Below are the code and all the weights of a small trained network. Each question names an input and a class and asks about switching units off, where a switched-off unit gives its printed mean instead of its output.

import numpy as np


def w(rows, s, z=0):
    codes = np.array(rows[::2]) - 128.0
    scale = np.full(codes.shape[1], s)
    scale[-1] = z or s
    return codes * scale


def norm(h):
    return h / np.sqrt((h * h).mean(-1, keepdims=True) + 1e-5)


def f(y):
    return y / 2 * (1 + np.tanh(0.7978845608 * (y + 0.044715 * y**3)))


def log_softmax(a):
    a = a - a.max(-1, keepdims=True)
    return a - np.log(np.exp(a).sum(-1, keepdims=True))


def net(x, mask):
    res = np.array(x, float).reshape(1, 6) / 4 @ E
    u = 0
    for l in range(3):
        y = f(norm(res) @ A[l][:, :-1].T + A[l][:, -1])
        res = res + np.where(mask[u : u + 9], y, B[l][:, -1]) @ B[l][:, :-1]
        u += 9
    return log_softmax(norm(res)[-1] @ U[:, :-1].T + U[:, -1])


A, B = {}, {}
E = w([
[115,79,133,33,146],'x0',
[185,154,172,169,118],'x1',
[163,71,95,186,201],'x2',
[98,78,133,142,147],'x3',
[164,75,254,105,153],'x4',
[165,203,122,113,164],'x5',
],0.0066)
A[0] = w([
[99,198,214,230,12,147],'L0N1',
[129,174,42,58,157,7],'L0N2',
[31,173,162,193,115,5],'L0N3',
[177,161,57,97,204,42],'L0N4',
[30,134,125,60,46,137],'L0N5',
[117,95,146,166,150,7],'L0N6',
[254,131,169,158,70,84],'L0N7',
[40,110,191,233,170,114],'L0N8',
[213,33,200,83,151,109],'L0N9',
],0.0079,0.0018)
B[0] = w([
[145,158,109,111,188,230],'L0N1',
[211,139,130,71,153,196],'L0N2',
[129,148,77,139,176,141],'L0N3',
[159,207,151,174,89,185],'L0N4',
[65,137,134,93,167,235],'L0N5',
[96,142,164,144,155,129],'L0N6',
[159,200,103,43,141,181],'L0N7',
[146,117,49,85,145,193],'L0N8',
[97,57,116,1,149,254],'L0N9',
],0.0071,0.004)
A[1] = w([
[194,139,192,138,179,75],'L1N1',
[192,22,244,139,218,113],'L1N2',
[143,132,66,108,89,168],'L1N3',
[100,70,67,255,169,68],'L1N4',
[150,151,19,100,141,209],'L1N5',
[188,199,117,67,110,159],'L1N6',
[161,43,121,199,175,254],'L1N7',
[105,107,102,172,119,178],'L1N8',
[54,133,91,166,134,139],'L1N9',
],0.0092,0.0025)
B[1] = w([
[184,137,126,102,178,149],'L1N1',
[21,53,95,20,137,217],'L1N2',
[198,116,157,61,180,167],'L1N3',
[174,72,21,228,62,179],'L1N4',
[203,77,253,111,76,254],'L1N5',
[148,79,205,176,166,225],'L1N6',
[143,175,96,94,4,184],'L1N7',
[193,171,123,141,41,139],'L1N8',
[122,161,69,109,93,154],'L1N9',
],0.0055,0.0064)
A[2] = w([
[120,115,111,138,97,103],'L2N1',
[132,94,110,191,113,87],'L2N2',
[77,91,148,89,172,166],'L2N3',
[122,40,175,94,107,114],'L2N4',
[5,153,116,87,152,107],'L2N5',
[182,174,64,172,148,252],'L2N6',
[144,146,116,97,102,171],'L2N7',
[134,156,126,128,174,135],'L2N8',
[112,114,182,95,100,163],'L2N9',
],0.013,0.0035)
B[2] = w([
[199,177,48,114,194,130],'L2N1',
[160,92,53,138,89,143],'L2N2',
[74,170,64,145,87,254],'L2N3',
[88,102,112,71,254,240],'L2N4',
[54,241,114,198,124,224],'L2N5',
[124,18,185,80,125,224],'L2N6',
[102,104,135,37,204,168],'L2N7',
[74,124,193,233,144,145],'L2N8',
[120,64,21,145,142,202],'L2N9',
],0.0069,0.0072)
U = w([
[180,86,99,187,58,125],'0',
[49,118,102,55,183,185],'1',
[74,184,144,199,96,3],'2',
[195,139,247,136,157,198],'3',
],0.013,0.0038)

Each question gives the input, the list of numbers given to net, and the class t.
The units are the neurons (one row each of A and B). Each row of codes is followed by its name. A weight is (code - 128) times the scale printed after its matrix; where a second scale follows, it is the last column's (A, B and U).
mask holds one flag per neuron, layer by layer. A switched-off neuron (its flag False) gives its mean, the last column of its row in B, instead of its output. The means were averaged over made-up inputs and are rounded, as every weight is.
A unit's drop is (log p(t) with every unit on - log p(t) with that unit switched off) / (log p(t) with every unit on - log p(t) with every unit switched off).
The circuit of an input: a set's keep is (log p(t) with only the set's units on - log p(t) with every unit switched off) / (log p(t) with every unit on - log p(t) with every unit switched off). Starting from the 12 units with the biggest drops (on a tie, the unit counted first), units are removed one at a time, each time the one whose removal leaves the highest keep (on an exact tie, the one counted first), for as long as the keep stays at least 0.8.
circuit, biggest first: the units of the circuit, biggest drop first
k most important neurons: the k neurons with the biggest drops, biggest first
k most important neurons of layer l: the k neurons of layer l with the biggest drops, biggest first
drop of u: that unit's drop, to one decimal
input [-8,4,5,7,5,-3], class 1: circuit, biggest first => L1N2
input [-6,-4,-3,-2,-3,-8], class 0: circuit, biggest first => L0N9; L2N4; L1N2
input [2,-8,6,-3,-4,0], class 0: circuit, biggest first => L0N9; L0N7; L1N2; L1N4
input [-7,7,-4,4,1,-7], class 3: 2 most important neurons => L0N7; L0N1
input [-7,4,7,-4,-4,4], class 3: 2 most important neurons => L0N7; L2N3
input [-3,7,8,-1,4,4], class 1: 3 most important neurons => L1N2; L0N9; L0N2
input [3,-4,-7,-3,2,-3], class 2: 2 most important neurons of layer 1 => L1N5; L1N2
input [7,2,-6,-4,-8,7], class 3: 2 most important neurons of layer 1 => L1N2; L1N6
input [-8,-7,-2,-6,-7,-5], class 0: 3 most important neurons of layer 1 => L1N4; L1N2; L1N5
input [-4,2,-1,-3,-8,-2], class 0: 2 most important neurons of layer 2 => L2N4; L2N2
input [-7,-5,-8,-5,2,-2], class 2: 2 most important neurons of layer 2 => L2N4; L2N5
input [5,0,-4,-6,-4,6], class 3: drop of L0N9 => 0.1
input [-6,4,3,-5,1,-5], class 3: drop of L0N7 => 0.7
